Here is a tiny trained network, its code and every weight. The questions are about switching its units off for an input and a class, where a switched-off unit gives its printed mean instead of its output.

import numpy as np


def w(rows, s, z=0):
    codes = np.array(rows[::2]) - 128.0
    scale = np.full(codes.shape[1], s)
    scale[-1] = z or s
    return codes * scale


def f(y):
    return np.maximum(y, 0)


def log_softmax(a):
    a = a - a.max(-1, keepdims=True)
    return a - np.log(np.exp(a).sum(-1, keepdims=True))


def net(x, mask):
    res = np.array(x, float).reshape(1, 8) / 4 @ E
    y = f(res @ A[0][:, :-1].T + A[0][:, -1])
    res = res + np.where(mask, y, B[0][:, -1]) @ B[0][:, :-1]
    return log_softmax(res[-1] @ U[:, :-1].T + U[:, -1])


A, B = {}, {}
E = w([
[121,110,126,159,148],'x0',
[137,131,132,111,126],'x1',
[138,145,131,81,115],'x2',
[43,169,105,160,126],'x3',
[135,79,143,100,185],'x4',
[148,161,128,68,105],'x5',
[137,241,255,131,141],'x6',
[125,134,128,130,128],'x7',
],0.0068)
A[0] = w([
[102,205,102,134,15,254],'n1',
[203,124,126,107,82,120],'n2',
[108,93,183,185,208,218],'n3',
[187,67,88,155,101,70],'n4',
[150,93,44,137,85,59],'n5',
[233,173,133,131,108,94],'n6',
[110,145,254,142,161,54],'n7',
[71,159,109,140,133,122],'n8',
[154,141,11,121,153,55],'n9',
[176,119,127,121,129,98],'n10',
[63,13,116,67,111,95],'n11',
[169,178,189,191,131,57],'n12',
[84,245,38,126,38,164],'n13',
[185,130,33,158,103,64],'n14',
[86,87,165,70,235,224],'n15',
[155,189,197,100,46,162],'n16',
[90,108,152,27,120,145],'n17',
[94,112,9,79,176,16],'n18',
],0.0087,0.0026)
B[0] = w([
[189,3,73,166,119,253],'n1',
[197,41,140,169,77,176],'n2',
[175,103,63,67,74,217],'n3',
[105,146,231,70,121,198],'n4',
[33,179,168,62,163,215],'n5',
[48,55,160,155,131,184],'n6',
[124,153,153,24,111,222],'n7',
[174,89,248,205,73,177],'n8',
[108,205,197,87,134,198],'n9',
[172,126,183,189,102,149],'n10',
[159,217,113,76,51,230],'n11',
[84,187,146,20,163,201],'n12',
[178,81,142,158,158,243],'n13',
[86,235,173,95,122,194],'n14',
[238,73,17,195,60,213],'n15',
[39,92,40,95,116,245],'n16',
[231,56,42,138,170,178],'n17',
[85,134,194,86,72,218],'n18',
],0.0055,0.005)
U = w([
[48,174,177,2,163,96],'0',
[138,121,104,115,123,252],'1',
[165,79,224,160,96,179],'2',
[119,106,82,89,172,169],'3',
[171,108,91,137,120,74],'4',
[125,86,116,113,145,57],'5',
[107,138,100,92,169,90],'6',
[142,152,87,116,147,48],'7',
],0.0093,0.0032)

Each question gives the input, the list of numbers given to net, and the class t.
The units are the neurons (one row each of A and B). Each row of codes is followed by its name. A weight is (code - 128) times the scale printed after its matrix; where a second scale follows, it is the last column's (A, B and U).
mask holds one flag per neuron, in row order. A switched-off neuron (its flag False) gives its mean, the last column of its row in B, instead of its output. The means were averaged over made-up inputs and are rounded, as every weight is.
A unit's drop is (log p(t) with every unit on - log p(t) with that unit switched off) / (log p(t) with every unit on - log p(t) with every unit switched off).
The circuit of an input: a set's keep is (log p(t) with only the set's units on - log p(t) with every unit switched off) / (log p(t) with every unit on - log p(t) with every unit switched off). Starting from the 12 units with the biggest drops (on a tie, the unit counted first), units are removed one at a time, each time the one whose removal leaves the highest keep (on an exact tie, the one counted first), for as long as the keep stays at least 0.8.
circuit, biggest first: the units of the circuit, biggest drop first
k most important neurons: the k neurons with the biggest drops, biggest first
drop when u is switched off: that unit's drop, to one decimal
input [-7,3,-1,6,8,-5,-8,6], class 0: circuit, biggest first => (n18, n5, n9)
input [-5,3,0,7,-5,6,-4,-2], class 2: circuit, biggest first => (n13, n8, n16)
input [-3,4,-1,-6,-6,2,-7,2], class 0: circuit, biggest first => (n5, n14, n4)
input [1,-2,6,8,-5,-6,4,3], class 2: circuit, biggest first => (n8)
input [-6,3,8,-7,3,3,4,4], class 3: circuit, biggest first => (n16, n17)
input [-3,-1,7,5,-2,3,5,5], class 3: 2 most important neurons => (n1, n16)
input [5,1,-4,0,-8,7,-8,3], class 0: 2 most important neurons => (n5, n14)
input [6,3,-6,8,-4,-6,-3,-5], class 2: 2 most important neurons => (n8, n16)
input [-5,4,7,8,-5,2,-5,2], class 2: 2 most important neurons => (n13, n8)
input [3,-3,1,-7,1,-2,-8,-5], class 0: 2 most important neurons => (n5, n4)
input [5,3,7,3,5,4,6,1], class 3: 2 most important neurons => (n15, n17)
input [5,6,-3,6,8,-1,0,1], class 4: drop when n3 is switched off => 0.1
input [-5,1,-1,6,-3,3,-4,3], class 2: drop when n2 is switched off => -0.1
input [-5,-7,-7,7,-8,6,4,1], class 4: circuit, biggest first => (n1)
input [-5,-5,2,7,6,-6,-8,-5], class 0: drop when n18 is switched off => 0.2
